Below are the code and all the weights of a small trained network. Each question names an input and a class and asks about switching units off, where a switched-off unit gives its printed mean instead of its output.

import numpy as np


def w(rows, s, z=0):
    codes = np.array(rows[::2]) - 128.0
    scale = np.full(codes.shape[1], s)
    scale[-1] = z or s
    return codes * scale


def norm(h):
    return h / np.sqrt((h * h).mean(-1, keepdims=True) + 1e-5)


def f(y):
    return y / 2 * (1 + np.tanh(0.7978845608 * (y + 0.044715 * y**3)))


def log_softmax(a):
    a = a - a.max(-1, keepdims=True)
    return a - np.log(np.exp(a).sum(-1, keepdims=True))


def net(x, mask):
    res = np.array(x, float).reshape(1, 2) / 4 @ E
    u = 0
    for l in range(2):
        y = f(norm(res) @ A[l][:, :-1].T + A[l][:, -1])
        res = res + np.where(mask[u : u + 10], y, B[l][:, -1]) @ B[l][:, :-1]
        u += 10
    return log_softmax(norm(res)[-1] @ U[:, :-1].T + U[:, -1])


A, B = {}, {}
E = w([
[135,212,80,96,102,122],'x0',
[70,3,85,71,22,180],'x1',
],0.0044)
A[0] = w([
[126,224,93,3,94,121,132],'L0N0',
[95,74,13,189,151,207,151],'L0N1',
[213,209,169,166,110,108,136],'L0N2',
[167,182,165,123,204,205,70],'L0N3',
[64,74,63,101,50,122,77],'L0N4',
[123,79,222,206,128,93,116],'L0N5',
[116,90,59,185,144,31,4],'L0N6',
[56,53,200,137,122,125,132],'L0N7',
[186,138,84,135,89,48,161],'L0N8',
[147,172,109,252,163,202,213],'L0N9',
],0.0057,0.0023)
B[0] = w([
[162,2,115,4,203,25,198],'L0N0',
[178,143,229,152,107,170,190],'L0N1',
[145,29,201,205,20,240,198],'L0N2',
[27,154,157,197,94,92,160],'L0N3',
[140,196,169,160,185,194,255],'L0N4',
[235,158,104,77,22,75,198],'L0N5',
[149,166,125,141,142,140,105],'L0N6',
[181,63,115,93,113,104,222],'L0N7',
[97,86,191,127,101,76,141],'L0N8',
[43,96,58,94,161,111,189],'L0N9',
],0.004,0.0042)
A[1] = w([
[232,106,199,109,181,110,100],'L1N0',
[155,48,186,155,93,125,197],'L1N1',
[204,93,171,94,146,206,250],'L1N2',
[133,205,122,27,142,86,175],'L1N3',
[78,40,45,40,152,186,135],'L1N4',
[243,57,150,102,169,68,236],'L1N5',
[168,38,94,183,93,50,100],'L1N6',
[167,113,144,110,235,93,212],'L1N7',
[176,72,31,67,135,2,156],'L1N8',
[126,188,105,231,235,69,84],'L1N9',
],0.0069,0.0013)
B[1] = w([
[103,123,84,105,125,155,200],'L1N0',
[70,165,115,122,107,86,242],'L1N1',
[122,156,109,162,115,68,252],'L1N2',
[95,62,118,48,95,63,147],'L1N3',
[119,163,160,224,121,253,232],'L1N4',
[129,105,62,72,126,151,254],'L1N5',
[126,71,130,54,128,84,200],'L1N6',
[39,67,75,116,131,180,163],'L1N7',
[70,91,93,53,128,71,218],'L1N8',
[180,132,140,122,95,177,192],'L1N9',
],0.0077,0.0059)
U = w([
[202,180,228,196,76,213,251],'0',
[135,43,77,15,60,117,51],'1',
[111,132,128,120,104,85,224],'2',
[169,210,162,109,254,44,5],'3',
],0.0075,0.0028)

Each question gives the input, the list of numbers given to net, and the class t.
The units are the neurons (one row each of A and B). Each row of codes is followed by its name. A weight is (code - 128) times the scale printed after its matrix; where a second scale follows, it is the last column's (A, B and U).
mask holds one flag per neuron, layer by layer. A switched-off neuron (its flag False) gives its mean, the last column of its row in B, instead of its output. The means were averaged over made-up inputs and are rounded, as every weight is.
A unit's drop is (log p(t) with every unit on - log p(t) with that unit switched off) / (log p(t) with every unit on - log p(t) with every unit switched off).
most important unit: the unit with the biggest drop
k most important neurons: the k neurons with the biggest drops, biggest first
k most important neurons of layer l: the k neurons of layer l with the biggest drops, biggest first
drop of u: that unit's drop, to one decimal
input [7,-8], class 0: 2 most important neurons -> L0N2, L1N9
input [-7,-5], class 1: most important unit -> L0N5
input [-3,3], class 2: 2 most important neurons -> L0N0, L1N2
input [-8,-7], class 1: 3 most important neurons -> L0N4, L0N5, L1N4
input [8,-7], class 1: 3 most important neurons of layer 0 -> L0N0, L0N4, L0N1
input [6,-7], class 0: 4 most important neurons -> L0N2, L1N9, L0N3, L0N7
input [-3,-4], class 0: 4 most important neurons -> L0N0, L0N7, L0N3, L1N8
input [7,-6], class 1: 4 most important neurons of layer 0 -> L0N0, L0N4, L0N1, L0N9
input [-4,-6], class 0: drop of L0N0 -> 0.5
input [-8,-6], class 1: drop of L0N5 -> 0.6
input [6,-8], class 0: drop of L0N2 -> 1.7
